Each row has a class, written as a number after it.
[ 172  395 -229 -392  118  529    4  359  106 -232  -89   54  206  281
 -510  260 -143 -255  134 -258  208 -215 -330  152  270 -238  350  -89
   50 -131  123   -4  -20   92   48  606] -> 12
[ -23   29  -51 -280  189  165   26  297 -109 -642  170 -281  222  109
 -709  -32 -334 -598   90 -307  384   55 -363   17 -292 -521  -27 -113
 -427  335  -62   71 -255  -56  -26  656] -> 4
[ 129   42 -235 -101  159  308   47  151   60 -266 -178    9  288  120
 -386  128  -17  -41 -102 -279   76 -170 -210 -128  254 -263   22 -173
 -261  132 -124  201  126   75  -83  549] -> 6
[ -63  -34   12 -218  137  170   82  218  -77 -729  236 -204  165    3
 -640   46 -234 -486  208 -225  414   -5 -164   60 -251 -459   71 -177
 -399  461  126  182 -234 -177 -111  537] -> 2
[ -58 -179  -75 -195  283   76   12  285 -101 -677  161 -212   64   30
 -717  100 -212 -566  -16 -295  438   22 -267  -44 -163 -467  219 -162
 -549  415  -29  108  -37  -62  -86  595] -> 12
[ 101  106 -267  -65 -185   23 -110  419  -63  285 -410  171 -172  247
 -122  153  -76   50  -43 -305  205 -252 -189   -6   97  -94  393  -59
  155 -328 -139  132  122  231  140  153] -> 11
[ -50   86 -104 -347  190  115   53  256 -133 -753   73 -325  141  101
 -752  -53 -294 -456  185 -253  356   84 -325  -38 -285 -576   55 -207
 -531  336    0  -79 -175  -64  -79  631] -> 7
[ -27  115 -121   13  259  -53  -74  175  -96 -895   76 -262  237  158
 -667   90 -337 -516   55 -228  458  -11 -262 -236 -184 -522  -40  -47
 -664  382   80   67 -183  -73  -53  587] -> 1
[  81  422 -229  -91   51  648 -160  240  140  -99   48  187  140   14
 -120   41  -14  -23  163 -242 -160 -126 -401  123  270 -135  539 -254
  266  -50  192   28  -58  -13 -213  327] -> 0
[ -70  320 -331 -383  -60  146   37  453  -34   77 -120  -38   98  217
 -517  143  -95  -93  318 -218  140 -184 -214   94  -97 -153  488 -248
 -167 -128  -26  -49  -18   -1 -180  394] -> 1
[ -29  168 -166 -244  165  174   -6  236  -36 -822  113 -197  198   -7
 -690   31 -283 -370  112 -261  443  -55 -182  -25 -207 -491   85 -160
 -547  364   83  202 -245 -116 -145  635] -> 3
[ 152  476 -450 -144  124  229   19  392  -13 -243 -126  -97  -34   -1
 -566  304  -31   16  281 -147  -23  -10 -306   97   89 -190  434  -58
  110   53  117  295 -109   17  -58  456] -> 9
[-194  212  193 -321  110  201  110  206 -124  -27  -39 -141  450  -22
 -250  -40 -114 -200  -62  -81   47  -94   52  173   95 -150 -130  103
 -292  190  -75 -140   38  -54  127  397] -> 3
[ -15  103 -129 -179  309  136   -2  277  -48 -692   95 -266  136   -5
 -640   26 -314 -307  -50 -334  217    5 -252    6 -174 -488   78  -81
 -398  397  -29  188 -366   11  -65  573] -> 0
[ -86   16 -505   47  202   71  -68  321  -64   78 -291   31   67  155
 -348  228   69  -14 -157 -390 -151 -163 -136  -99  -55 -160  766 -314
 -484  -65    6  108  185  162 -121  173] -> 4
[  36  176 -170 -209  197  155  -97  357  -30 -637  236 -384  232  100
 -899   30 -352 -507   38 -309  248  -48 -298  -23 -215 -548   74 -137
 -361  332   83  196 -247  -54 -106  625] -> 3
[  79  206 -404  102   81  321  -99  551  131   31  -99  172  149  -13
 -206  208    1  145 -185 -298  166 -463 -300  310  391 -148  633 -164
 -344  -84  -99   -3  253   19 -164  465] -> 3
[  11  118 -339   38  124  214  -79  419   26  -33 -217   27  143  191
 -276  335  -11 -255   -7 -223  -11 -284  -61 -154   97 -195  324  -34
  163    7   17  226  -66   31   52  354] -> 6
[ 246   33 -246 -320   92  114  -73  197   62 -156  -98 -186  270   87
 -286  -35  -42 -136  311 -146  182  -87 -325  130    2 -432   72  -85
  151  224 -239  303  -22  133 -129  536] -> 1
[ 111 -122 -170  -63   76   38    0  304  -24 -208 -334  -14  -77  170
 -532  181  -21 -470 -124 -475   73 -162 -145   36  -67 -209  516 -142
  -79  -92  190  352  -51  120  298  352] -> 10
[ 140  284 -141 -347   20  472 -140   32  -35  -34 -338  -85  319  325
 -434 -131 -134 -164  -69 -308 -456  -87 -375  -35 -118 -346  251 -284
  -41 -109  182  159  -35  326  -57  300] -> 12
[   3  250  160 -358  130  148  127  122 -129 -126 -200 -168  371   97
 -304  -69 -184 -149 -118 -101   30   20  -83  186   -5 -224 -193   25
 -330  146 -184 -125   16   87  152  439] -> 4
[-101  212  268 -346   99  184  151   84 -137  -43 -144 -157  366   90
 -314  -47 -262 -234 -141  -37   21   19   36  142  -36  -83 -162   78
 -336  149 -112 -225  -24   15  127  351] -> 2
[ -41  -13 -201  -88  -10  391  123  472 -100    6 -396  270  187  267
 -333  -68  102    9   19 -445   69  -97 -319   49  -34   38  605 -212
 -162  -65    9   60   41   22  144  218] -> 2
[ -22  379 -284 -415  229  463   19  284    1  268 -132  -47  284  243
 -474   97 -142  -54  -36 -126 -280  -33  -64   24  -78  235  591 -134
  -68 -279   -3 -218  -45   86  -34  255] -> 9
[  18  192 -377 -109  132  383   56  350  180 -413   37  270  247   45
 -402  193   -2   30  -11  -58  450 -151 -220   13  114  -40  368  -75
 -262  -95  -71 -241 -150  -49  -10  379] -> 9
[ -84  -24  102 -168  177    7   -3  269 -171 -618   75 -259  246   17
 -580   12 -270 -643  143 -294  246  -40 -191 -161 -235 -605  -37 -186
 -372  442   12  207 -161 -132  -86  602] -> 9
[ -59  303  161 -375    9  165  116  164 -117  134 -130 -118  351   39
 -263  -49 -164 -101  -64  -60   32    9   13  339   60 -142 -140   84
 -240   82  -85 -181   -2   48   90  357] -> 4
[ -75  222  254 -317   22  216   71   60 -119  -88 -118 -159  378   15
 -251  -66  -51 -168 -113   -8   40  -19   -8  232  165 -292 -229   43
 -160  175  -52  -55  150  100  132  421] -> 6
[ -89  350  147 -414   78  166   80  153 -159 -122 -100 -207  410   11
 -263  -50 -158 -154  -57 -113   56  -50   15  213   80 -185 -207  104
 -324  202 -130  -45   76   56  145  473] -> 8
[ -52  327  135 -400    1  218  143  143 -138 -148 -126 -109  382   36
 -334  -93 -144 -115   23  -71  214   22  -96  285   72 -232 -162   38
 -393  152  -63 -161   75   22  140  505] -> 4
[  45  214  -54 -138   40  334 -195  392   34  246 -177  116  223   35
 -274   70  -63  -97 -145 -194  109 -244  -73  316  299  -38  375  -76
  159   21   82    4   28  135   95  307] -> 11
[ -32  322 -470 -135  160  394   71  398   65  130 -312   -6  112   43
 -385   32  -42  163 -103 -112 -555  -64 -311  -40  -12  157  676 -268
 -256  -74  -55 -242  -30 -129  -45  244] -> 7
[-124  103 -481  -96 -107  427  167  620   90   86 -103  268  108  190
 -351   25   60  122  114 -133  434 -331 -281  228  115  -64  493 -194
 -312  -94 -128 -473   77 -139  -59  389] -> 6
[-120  140  108 -255  -12   94  149  205 -141   10 -146 -159  348    6
 -212  -23  -70 -130  -74  -92   85  -61   13  294  -60 -186  -50  101
 -334  158 -108  -33   40   51  126  313] -> 2
[ -74  254  217 -391  122  111  155  124 -120 -101 -128 -193  384   32
 -333  -29 -118 -128  -85  -56  110   -1   27  229  132 -219 -136   50
 -305  221  -98 -135   84   69  153  468] -> 5
[   9  269 -295 -161   23  325   12  590  -45  131 -319  329   28  244
 -373  176 -160  -71  180 -181  382 -156 -272   54  193   -1  529  -81
   11  -69 -113 -271  -12  -76   -5  434] -> 4
[ -54 -109   32 -224  174  132  -59  140 -159 -732  169 -278  209   67
 -728   47 -321 -611  173 -223  265  -10 -105 -102 -245 -648   78 -137
 -377  462  206  280 -158 -132 -134  562] -> 3
[  91  474 -180 -404   30  281  -54  336    6 -100  -94  -10  370  159
 -597  -38 -167   28  167 -312  199  -91 -366  240  101 -387  482 -261
 -104   68   98  -65 -108   93  -54  422] -> 6
[  73  238 -171  -96   34  300 -112  133  -96  -69 -238  124  333   94
 -358  -64 -105  160  133 -252 -218  -26 -199 -260  -39   40  489 -267
  -78  147  210  264  -78  -32 -121  234] -> 5
[  -9  -55  -23 -132  117  516  -31  341  -30   40  -45   75  301   79
 -328  126   78   22  -30  -72 -213 -110 -125  271  193 -136  458 -107
  101   54   76  118   68   55 -138  324] -> 6
[ -95  104  152 -392   66  235  170  222 -108  -97 -118 -181  347   91
 -332 -100  -66 -165  -40  -90   66  -25  -46  208    7 -251 -121   25
 -192  142 -141 -113   14   94  167  486] -> 5
[ -63   29  -59 -123  188  251  -22   98 -232 -805  104 -239  133   31
 -577   34 -259 -415  249 -202  239  141 -286 -116 -274 -498  -65  -63
 -334  485  163  213 -249  -60 -126  503] -> 11
[ -59  242 -284 -271  -52  580   43  543  -81   -7 -219   60  440  149
 -363  -59   51  157  206 -392   18 -284 -222  149   56 -167  321  -90
 -169  -72  138   63  -58  179   86  577] -> 12
[-132  224  214 -343   46  178  102  106  -84  -37  -15 -174  428  -19
 -263  -18  -39 -134 -121    7  117  -33   45  231  166 -141 -234   81
 -271  154  -93  -54  134   44   93  417] -> 6
[  88  328 -223 -335  -30  571  -41  334  100  -39 -233  253  299  207
 -343    5    7  118  -35 -157  211 -190 -134  307  291 -111  383  -32
   63 -125   95   15    2  105   61  356] -> 3
[ 252   23 -112 -352 -191  423 -150  281 -153 -197 -184   89  -20  356
 -634   20 -348 -464  300 -348   89 -169 -442   49 -304 -328  494 -254
  275 -181  173  252 -160   88  -34  421] -> 8
[ 103 -408  -88 -391  136  210   46  527   53   92 -213   63  224  -45
 -224  -29   88  121   48  -81  342 -138 -218  133  334 -178  203  -85
   26  120 -629   52  264  129  -55  695] -> 7
[  64   43  -75 -198  146   23 -109  336 -101 -778  105 -321  209  150
 -786   24 -379 -568   98 -231  489   35 -294 -113 -271 -563  -30  -41
 -376  306   30   99 -263  -45  -16  636] -> 7
[ -30  336  274 -443  107  116   79   85 -128  -22 -142 -194  480    1
 -265  -92 -190 -167  -69  -47   51   42   37  274  125 -242 -208   59
 -283  279  -98  -69   59   25  129  456] -> 4
[ -50  232  208 -377  109   45   87  146 -205 -166 -137 -202  360   68
 -308   -2 -213 -203  -67  -78  185  -58  -24  201   27 -195 -167  133
 -379  136 -178 -142  119  103  210  452] -> 8
[  24  435 -144 -218 -224  397  -56  210 -134  254 -220   -4  215  195
 -383  -97 -198 -156  254 -297 -198 -143 -191   55 -205   -2  381 -206
   81 -110  325   31  -98   14    9  213] -> 2
[-131  -82   24 -123  255  219  -31  252 -235 -727  169 -255  203    7
 -560   28 -259 -561  111 -254  298  -13 -216  -12 -288 -536   28  -39
 -394  453   12  160 -155  -71 -133  592] -> 3
[ -33  211  166 -434   98  146   97  102  -85   34 -124 -128  410   11
 -286  -53 -188 -141 -116  -33  106  -19   46  296   28 -202 -207   46
 -279  189 -190 -155  -31   80   64  412] -> 4
[ 199  542 -436 -140  -60  305  -84  269  -71 -391 -325   85   32  330
 -437  -42 -146 -201  207 -390  342  -52 -502   37   80 -348  483 -116
 -154  156  236  147   90  -57   74  455] -> 10
[ -57  175 -161 -209  182   54  -73  310  -80 -597   63 -316  211   66
 -791  -33 -327 -466   40 -306  240   16 -269 -105 -302 -520  107 -167
 -469  347   26  132 -276  -46 -128  535] -> 3
[  -6  -29   24 -210  221   78  -63  308  -82 -604  225 -304  207   18
 -712   20 -285 -562   30 -322  275  -29 -284  -16 -229 -518   73 -205
 -319  429  -48  217 -192  -68 -144  574] -> 0
[  61  194 -431 -158  262  363  -37  168  -84  -58 -125  -38  185  185
 -403  -27 -232   19  117 -395 -124  104 -263 -263 -141  -47  539 -140
 -174   41  -48 -101 -129   53 -153  291] -> 0
[  54  404 -141 -241  155  364 -126  115  -69  -84  -48   44  195  194
 -464  120 -254 -217  212 -291  138  -31 -151  -70  250 -154  393  -56
   53   25  295  -22    0    6  -24  362] -> 3
[  15  116  -95 -170  245   81   61  255  -43 -846  176 -272  171  163
 -760   71 -311 -529  174 -198  496   69 -319  -72 -221 -504   72 -126
 -476  367   59  -57 -239 -128  -59  620] -> 5
[-121  165  212 -374  107  244  161  144 -132 -151 -117 -132  394   10
 -276  -13  -48 -181  -95 -132   29  -79    6  197  123 -192 -134   42
 -275  193  -74    2  102   27  187  447] -> 0
[-102  137  239 -215   58   74  166  156 -137  -65 -161 -121  252    3
 -124   21  -83 -122 -108  -60  181  -64   -7  286  121 -118 -168  170
 -298  115 -130  -40  107   85  224  366] -> 2
[ -48  173  -66 -145  217  126   50  287  -98 -772  280 -241   71  122
 -718  190 -364 -587   20 -253  670  -54 -280    3 -135 -322  -27  -28
 -528  238    8   -2 -143 -132  -26  662] -> 6
[-130  202  211 -331  113  149   57  104 -110   44  -62 -189  383    0
 -227  -55 -143 -184 -132 -100  -86  -41   61  193   34 -118 -105   71
 -245   98  -55  -25    9   33   57  296] -> 3
[ -93  266  165 -283   64  104   49   89 -118   45 -116 -151  354   15
 -201  -40  -97 -126  -83  -59   16  -16   33  227  210 -188 -180  135
 -208  189  -83  -86  112   57   94  374] -> 1
[  21  192 -201 -419   80  658  150  223  160 -168  -34   41  282  332
 -390   56 -122 -177  -60 -249  -82 -261 -310  162  240 -463  188 -216
 -118  -79  -16 -212  -28   66  -31  546] -> 5
[  45   31  -37 -242  193  156  -15  183 -120 -822   95 -292  184  164
 -756  -25 -462 -633  115 -248  466   76 -296 -146 -311 -499  -60  -10
 -520  339   97   50 -285  -58  -12  694] -> 12
[  89  204 -225 -143    2  392  -38  337  -91 -349  -55   79  -49  147
 -467  138  -57 -318  263 -300  440 -140 -306  216  -59 -251  439 -128
   42 -186  211   33  -30  147   41  486] -> 9
[ -62  197  -58 -324  163  178    7  340  -57 -729  200 -285  138  132
 -874   37 -346 -494   77 -236  440  -31 -241  -40 -235 -507  -85 -141
 -360  291   22   -6 -321  -10  -39  643] -> 0
[  34   85  -29 -291  162  170   85  131 -140 -849  111 -278   92  136
 -755  -77 -348 -515  292 -256  459   71 -278 -136 -338 -515  -59 -266
 -417  436   60   29 -206 -108 -116  701] -> 5
[-104   18  -23 -176  278  160   86  151 -198 -840   77 -250  151  168
 -726   80 -309 -476  156 -168  343   65 -214 -175 -187 -497  -30  -64
 -503  474  133   64 -181  -90  -33  625] -> 5
[ -69  189  294 -355   37  209  132   66 -144  -48 -121 -143  385   61
 -209  -66 -165 -127  -83  -16   95    2   70  296   46 -189 -199  131
 -248  151  -80 -137   47   98  131  358] -> 2
[   6  -17 -304 -111   55  410   12  578  122 -226 -139  156  216  186
 -499  224   22 -143 -278 -398   82 -419 -116  119  152 -329  290 -132
 -143   57  -22  241 -153   63   27  507] -> 10
[-145  279  196 -430   78  168   92  113 -138  -11  -67 -171  407  -14
 -280  -47 -151 -122  -54  -74   47 -111   80  258   59 -190 -153   67
 -278  176  -43  -54   22   32   81  368] -> 3
[ -26  218  218 -431   -3   68   89  101 -116   12 -138 -231  379   47
 -369  -97 -183 -190  -57  -31  117    0  -20  226  -36 -188 -145    9
 -254   94 -135  -90   46   72   95  412] -> 6
[ -42   17 -403  -78  142  577   16  399   13 -158 -192   32  227  144
 -194   13   26 -267   31 -300 -215 -186 -295   -6  -46 -153  538 -238
 -214   78   14   -4   59 -167 -115  447] -> 7
[ -22   -8  -73 -197  174  132   -7  292  -61 -735  210 -263  174   57
 -692  -22 -287 -484  182 -222  410    3 -273  -61 -253 -535   88 -173
 -342  445   43  125 -263 -111 -101  648] -> 5
[  57   79  -32  -45  291  -15 -121  140 -124 -847  153 -327  159  304
 -767  101 -437 -672   -5 -252  373   67 -287 -226 -244 -601  -61 -107
 -532  362  150  130 -175  -36  -55  518] -> 4
[ -91  217  211 -303   18  169  112  169  -87  -22 -116 -185  388  -38
 -263  -38  -85  -72  -98   33   24  -70   54  264  189 -248 -236   92
 -212  212  -86  -56   79   23  121  468] -> 6
[  90 -164 -101 -265   16  268   10  485   35   34 -185  -18  193   68
 -588  154  -67 -353  -46 -212  -59 -216 -285  102  -24 -209  554 -270
  -24  -42 -158  167   55   23  -37  576] -> 5
[ -96  284  206 -347   58  209  125   81 -159  -45 -110 -216  386   15
 -241  -19 -123 -124  -42  -92  -62    0    3  230   94 -198 -232   60
 -284  182  -12  -77   65   39  122  362] -> 11
[   4 -103    6 -219  190   16  -44  249 -102 -691  110 -266  211  121
 -732   71 -321 -691   47 -250  367   43 -246 -133 -284 -588  -15 -177
 -444  408  -50  239 -173  -92 -115  622] -> 4
